In the rows, zero is written as 128.
Facts:
batrun {ρ=461, θ=685, Φ=stidam}
bipliskal {ρ=144, θ=46, Φ=lovak}
bizotra {Φ=kekle}
boke {ρ=144, θ=46, Φ=brafler}
brafler {Φ=stanidral}
braskeskas {ρ=461, θ=685, Φ=stubri}
breki {Φ=graki}
brider {ρ=461, θ=685, Φ=fodrek}
briflamir {ρ=650, θ=46, Φ=vufles}
brimol {ρ=467, θ=685, Φ=pasi}
defil {Φ=lovak}
dizas {ρ=461, θ=685, Φ=gritas}
dranas {Φ=fola}
drevum {ρ=467, θ=46, Φ=fison}
dridas {ρ=461, θ=46, Φ=skerom}
drimu {ρ=144, θ=685, Φ=piban}
drudofur {Φ=misom}
drukir {ρ=467, θ=685, Φ=gritas}
drutom {ρ=144, θ=685, Φ=tiseton}
feflas {ρ=467, θ=685, Φ=misom}
fikane {ρ=467, θ=46, Φ=kati}
fison {Φ=gritas}
flabra {ρ=461, θ=685, Φ=nuska}
fleduk {ρ=467, θ=685, Φ=bizotra}
flivos {ρ=461, θ=685, Φ=dranas}
fodrek {Φ=kekle}
fusa {Φ=butal}
galer {ρ=461, θ=46, Φ=fusa}
gikista {ρ=461, θ=685, Φ=drudofur}
gilaskek {ρ=461, θ=685, Φ=vila}
grokla {ρ=650, θ=46, Φ=sketras}
gukol {Φ=butal}
kadruk {ρ=467, θ=46, Φ=gritas}
kati {Φ=gritas}
klunos {ρ=144, θ=685, Φ=tostak}
koro {ρ=144, θ=46, Φ=tiseton}
kovom {ρ=467, θ=46, Φ=gukol}
legu {ρ=467, θ=46, Φ=tiseton}
luplol {ρ=650, θ=46, Φ=graki}
mezim {ρ=467, θ=685, Φ=fison}
mifim {ρ=467, θ=685, Φ=gukol}
mistipli {ρ=461, θ=46, Φ=druklo}
mogrugrir {Φ=fleduzol}
nebrobek {Φ=misom}
neste {ρ=461, θ=46, Φ=lovak}
netri {ρ=461, θ=46, Φ=mogrugrir}
nikem {ρ=461, θ=46, Φ=zamu}
pasi {Φ=butal}
patro {ρ=461, θ=46, Φ=plefidram}
piban {Φ=gritas}
pizik {ρ=650, θ=46, Φ=vuta}
plefidram {Φ=stanidral}
plizo {ρ=467, θ=46, Φ=piban}
podrene {ρ=461, θ=46, Φ=stanidral}
popu {ρ=461, θ=685, Φ=breki}
ragim {ρ=461, θ=685, Φ=fison}
raplegi {ρ=461, θ=46, Φ=graki}
rifluk {ρ=467, θ=685, Φ=zosar}
ropel {ρ=467, θ=685, Φ=skerom}
rosek {ρ=461, θ=46, Φ=bizotra}
rosku {ρ=461, θ=685, Φ=stanidral}
ruklu {ρ=650, θ=685, Φ=breki}
skerom {Φ=fola}
sketras {Φ=trudam}
skinus {ρ=144, θ=46, Φ=fola}
soval {ρ=461, θ=46, Φ=nebrobek}
staske {ρ=461, θ=46, Φ=stubri}
stemu {ρ=461, θ=46, Φ=sisti}
stever {ρ=650, θ=685, Φ=stubri}
stiplum {ρ=461, θ=46, Φ=vodes}
stiskin {ρ=467, θ=46, Φ=stidam}
stisus {ρ=144, θ=46, Φ=piban}
storul {ρ=461, θ=685, Φ=misom}
stubi {ρ=461, θ=685, Φ=tiseton}
stubri {Φ=stidam}
stufudok {ρ=144, θ=685, Φ=trudam}
stupife {Φ=kuvam}
stuvipek {ρ=467, θ=46, Φ=stupife}
suvar {ρ=461, θ=46, Φ=brafler}
suvuske {ρ=461, θ=46, Φ=sketras}
talim {ρ=144, θ=685, Φ=musa}
tava {ρ=467, θ=46, Φ=kuvam}
tese {ρ=650, θ=46, Φ=defil}
tilutak {ρ=650, θ=46, Φ=skerom}
tiseton {Φ=fleduzol}
tisus {ρ=461, θ=46, Φ=tiseton}
topli {Φ=misom}
tostak {Φ=fola}
trabir {ρ=461, θ=46, Φ=fodrek}
trustus {ρ=467, θ=46, Φ=sisti}
tumobe {ρ=467, θ=685, Φ=zamu}
vebas {ρ=650, θ=685, Φ=fusa}
vebra {ρ=144, θ=46, Φ=stubri}
vila {Φ=ruve}
vodes {Φ=kuvam}
votrim {ρ=650, θ=685, Φ=graki}
vufles {Φ=kuvam}
vufor {ρ=650, θ=685, Φ=gukol}
vuta {Φ=fola}
zamu {Φ=stidam}
zigrir {ρ=461, θ=685, Φ=bruskem}
zofotor {ρ=467, θ=46, Φ=fusa}
zosar {Φ=fleduzol}
zusak {ρ=467, θ=685, Φ=trudam}

Known rows:
mifim: [157 133 161  76 150 169 115 142 100 136 129 130 119 135  71 140 116 103
 116  90 107 194 154 123  67  99 117  93 185]
mezim: [135 153 162  76 130 164 120 142  79 139 120 125  90 129 109  88 105 106
 109  90 126 179 136 141  86  99 115 104 176]
podrene: [147 115 209 194 126 192 130 125 134 140 117 105 122 112 180 122 125 115
 170 107 127 107 136 130  87 103 124 143 174]
stufudok: [137 110 158  79 113 157 129 138 101 133 110 126 125 134  81  89 117 112
 117  94 148 184 133 142 121 132 134 123 182]
tiseton: [140 146 160 155 141 177 134 135  83 100 125 107  79 115 133  77  66 130
 168 104 117 113 114 117 119 157 142 121 149]
fikane: [123 169 208 137 173 181 124 137 103 137 111 116  90 111 154 113  94 147
 114  94  84  98 146 139  68 104 129 124 180]
brafler: [147 114 167  84 121 187 114 134  82 109  82 119 109 134 114  98  85 152
 170 108 145 143 120 115 125 143 134 113 176]
stubri: [126 128 163  77 170 206 134 120  81 124 108 121  81 125 130 124  72 177
 166 111 146 178  91 132 126 117 136  96 182]
tostak: [140 133 164 123 170 201 106 118  94 104  70 106  90 137  70 130  92 151
 148 111 101 111  70 108 126 144 145 196 164]
braskeskas: [143 108 162  81 121 204 135 128 110 142 127 123  95 123 146 123 124 111
 149 108 148 200 103 142 123  98 114  94 178]
breki: [145 118 166  83 131 190 116 133  81 111  89 119 103 133 107 104  83 149
 168 108 143 136 114 114 124 143 136 123 176]
trudam: [146 126 164  87 140 192 119 132  81 110  92 117  97 133 115 106  78 150
 166 110 141 141 107 114 125 143 138 128 174]
popu: [155 107 164  93 113 179 129 137 111 141 124 121 122 131 124 106 128 101
 153  93 146 196 123 135 113  98 113 109 169]
druklo: [147 131 162  89 147 192 120 132  80 110  94 117  94 132 118 106  76 149
 164 110 138 140 105 114 125 142 139 135 172]
fleduzol: [144 143 160 128 144 183 131 134  81 102 119 110  81 121 131  84  68 137
 167 108 125 123 111 116 122 155 141 126 152]
kati: [137 160 162  79 165 183 124 135  77 127  89 102  87 129 174  80  71 132
 142 108 140 116  84 118 124 139 141 220 171]
briflamir: [125 139 190 189 148 186 109 108  84 119 122 123 115 111 148 117 111 171
 170 110  89 107 150 138 106 123 118 195 180]
ropel: [136 124 164  99 138 193 104 133 131 124 102 127  95 137  65 134 127 115
 109  91  81 171  99 133 118 100 119  98 170]

Rows:
No name comes twice in this set of rows, the named rows included.
[125 168 204 199 155 177 134 137 135 116 127 119  80 110 114 108  75 144
 132  92  74  96 152 138  65 136 131  94 154] -> legu
[118 145 188 125 156 200 136 117 133 138 110 118 110 111 133 127  95 177
 141 111 144 104 132 143 118 131 146 111 185] -> vebra
[127 128 158  75 116 150 132 140  79 140 107 115 120 130 129  73 104 105
 110  91 148 163 110 142 118 128 137 218 181] -> drimu
[124 146 187 169 131 171 132 126 131 132  96 115 124 113 123 111 103 156
 138 108 133  97 142 140 105 150 147 174 184] -> bipliskal
[137 148 162  76 127 166 120 142  81 138 120 127  92 130 102  92 107 107
 109  90 126 183 140 142  88  98 115  99 176] -> drukir
[130 165 208 170 160 190 120 135 133 129 115 125  99 112 104 132 105 160
 127  98  83 100 151 137  71 105 127  96 181] -> trustus
[144 135 203 202 140 187 136 125 135 138 127  96  90 110 189 106 104 108
 168 106  96 100 133 130  78 117 130 150 152] -> netri
[148 108 161  87 118 200 135 130 108 141 127 121 102 126 143 117 125 106
 148 105 147 198 106 141 121  97 113  98 175] -> batrun
[121 164 209 144 172 203 131 129 134 135 120 125  86 111 111 136  97 175
 128 108  95 108 150 141  82 100 126  92 183] -> stiskin
[120 167 185 123 151 161 133 131  94 139  92  97 119 111 176  86  92 137
 116 103 134  96 122 141  97 148 148 238 183] -> stisus
[153 109 162 143 123 194 119 125 129 139 115 111 113 135  74 128 129 102
 127  99 120 189  74 126 123  99 119 161 158] -> flivos

The same things again, as new rows of numbers:
Known rows:
pizik: [115 160 105 166 126  63 120 113 115  57 140 109 135 110 141 134 153 126
 131 119 153 169  86 109  89 129 120 130 163 114  88 150 111  79 136 118
 148 110 110 104 102 154 120 132  89 115 170 130]
gukol: [210 117 131 135 136 142 130 152 114 135 119 116 115 120 159 104 155 122
  89 150 142 137 153 120 136 104 117 134  91 111 145 116 155 132 139  98
 139 130 142 130 133 139 119 151 139 106 132  81]
lovak: [141 116 134 143 106 146 139 123 110 155 127 150 111 119 150 125 135 124
 115 130 107 132 153 130 113 110 129 131 104 119 135 124 132 128 146 135
 119 162 125 123 137 127 119 126 142 104 114 105]
drevum: [129 163 112 132 137  85  83 101 161 102 138 120 137 129 124 140 129 125
 173 112 168 168  51 106 137 114  90 154 146 148 106 109 107  81 117 159
 167 166 110 107 116 125 165 123 140 119 133 154]
mezim: [134 130 133 127 160 165  90 117 150 182 104 156 138 172  78 137  95 129
 170 131 115 128  76 133 149 138 138 126 139 190 142 117 156 143 110 134
 174  76 148 167 108  71 141 134 123 166 124 139]
drukir: [129 126 134 130 162 163  99 123 145 175 108 152 137 170  77 137  99 128
 164 131 111 121  89 137 149 141 141 121 138 182 144 121 155 145 111 126
 160  75 150 166 111  77 136 136 119 167 126 135]
plefidram: [126 116 134 140  95 154 143 123 104 147 126 143 117 124 142 131 129 119
 121 132  97 123 163 135 118 106 131 132 102 112 132 134 137 127 136 143
 107 174 127 117 135 119 118 125 147 105 113  97]
legu: [ 91 151 122  76 138  39 135 156 172  95 196 118 126 100 108 152 154 125
 128 121 166 133  93 102 132 115  91 127 183 117 124 111  61 119 148 110
  94 180 133 105 169 159 148 140 102 117 131 167]
raplegi: [105 148 114 110 115  95 126 125 135  61 137  88 144 116 138 133 131 128
 136 120 165 125 113 112 139 130 109 138 143 103 106 135 104  99 110 146
 123 153 104  92 126 141 145 122 136 127 137 155]
nebrobek: [133 115 137 146 104 150 142 121 104 155 124 151 113 120 153 127 135 124
 118 131 104 127 164 135 115 107 128 132 101 114 136 124 135 129 143 140
 113 172 128 124 137 120 115 123 147 101 111 104]
piban: [165 129 134 138 100 155 100  96 133 188 108 171 113 124 155 127 118 124
 138 122 122 161  99 108 117 100 115 147 105 149 133 107 136 117 144 166
 172 166 116 129 129 104 139 117 157 100 108 118]
brider: [101 113 139 106 135 178 136 139 120 140 102 121 146 161  92 132  95 128
 138 138 107  81 148 143 152 152 157 110 133 142 143 145 157 161  98 125
 121  73 145 152 118  81 119 130 124 171 125 137]
braskeskas: [124  91 129 108 161 164 135 127 160 163 121 145 129 147 115 104 107 155
 121 121 119  90 122 179 142 196 171 103 117 163 146 125 129 187 107 114
 134  37 132 170 122 152 137 105 123 185 114 164]
kuvam: [135 114 136 144 103 149 142 121 105 155 125 150 113 120 153 126 134 123
 118 131 104 128 161 134 114 107 128 132 101 115 135 126 134 128 144 139
 114 170 126 123 137 121 116 124 147 101 112 104]
trustus: [106 150 111 136 143  76 122 129 138  67 157  99 134 123 118 138 147 127
 150 121 153 141 103 127 133 124 104 139 146 117 109 126 102  94 121 129
 116 161 119 102 124 149 144 133 126 122 141 141]
drutom: [ 99 126 158  64 156 131 139 164 167 193 138 142 134 131  62 144  95 130
 117 131 112 106 146 117 145 144 145 103 173 157 157 123 121 189 143  97
 101  84 164 173 164 121 123 136  90 163 118 152]
stisus: [131 173 126 127 132  98  78  95 165 120 114 107 142 118 123 135 105 129
 164 104 167 181  80  94 137 115  98 159 144 143 103 113 115  91 120 172
 169 160 105 116 119 141 163 108 145 119 131 155]
flivos: [115 120 119 147 144 155 125 136 100 128  97 135 134 150  99 122 113 145
 126 131 102 116 117 109 119 172 165 101 157 151 128 144 148 131 129 100
 160   5 125 150 101  93 101 150  83 175 151 139]

Rows:
No name comes twice in this set of rows, the named rows included.
[200 116 132 137 133 142 130 147 112 139 121 123 114 120 160 107 152 122
  94 146 138 137 153 122 132 106 117 134  92 113 143 117 151 132 141 104
 137 134 140 129 134 136 118 146 140 104 129  86] -> pasi
[123 160 112 135 138  83  91 108 155  93 142 116 135 128 124 141 134 126
 167 114 164 162  63 110 136 115  94 150 146 140 108 113 105  85 118 153
 155 165 113 107 118 130 159 126 136 119 135 151] -> kadruk
[ 91 160 126 129 126  99 125 122 135  78 132  78 148 120 107 141 115 122
 150 115 141 142 146 123 138 120 116 145 140 106 103 140 119 102 113 150
 102 171 114 103 123 155 141 118 136 123 136 133] -> boke
[110 165 109 164 140  76 112 118 120  72 128  94 134 107 118 131 135 139
 138 107 141 177 115  92 107 140 121 137 162 117  91 135 109  79 145 125
 141 107  98 105 110 168 126 134 100 125 157 138] -> skinus
[113 132 130 166 163 153 120 132 106 151  92 132 133 148  73 126 101 144
 134 124  85 141 138 115 116 168 169 106 157 160 125 144 158 136 138  97
 150  10 133 164 100 114 100 147  78 173 151 121] -> klunos
[118 137 118 132 158  82 121 109 175 102 151 102 127 103 134 110 130 152
 132  96 156 154 119 158 125 167 129 137 125 128 105 118  89 128 125 138
 119 133 103 124 130 228 159  91 137 134 124 163] -> vebra
[114 160 100 172 126  60 119 113 112  53 139 109 135 110 139 134 153 126
 130 119 150 173  81 104  83 132 124 129 167 115  84 153 110  74 140 115
 153  98 105 102  98 155 117 136  82 117 175 129] -> tilutak
[101 113 148  46 137 131 145 167 160 174 140 147 135 133  88 141 107 132
 109 137 128  82 125 112 149 149 140  98 173 149 159 123 112 186 132  99
 112  78 155 160 166 100 125 139  95 166 118 170] -> stubi
[142 121 117 175 106 132 133 119  88 140 121 157 104 113 151 122 145 134
 110 126  95 156 135 105  88 124 137 124 123 122 121 130 128 104 168 119
 144 113 108 118 121 131 104 142 111 108 135 102] -> fola
[134 117 140 106 103 121 147 139 130 172 150 163 105 104 146 132 140 124
 100 131 115 130 145 115 112 105 119 124 127 120 144 115 107 143 164 124
 107 172 132 127 164 134 121 130 128  99 108 122] -> fleduzol
[130  97 137 124 166 151 138 120 167 172 129 153 130 149 111 110 111 138
 124 128 117 101 116 206 123 178 174 103 114 168 141 139 142 195 103 107
 128  50 156 183 115 160 131  97 113 172 125 140] -> stever

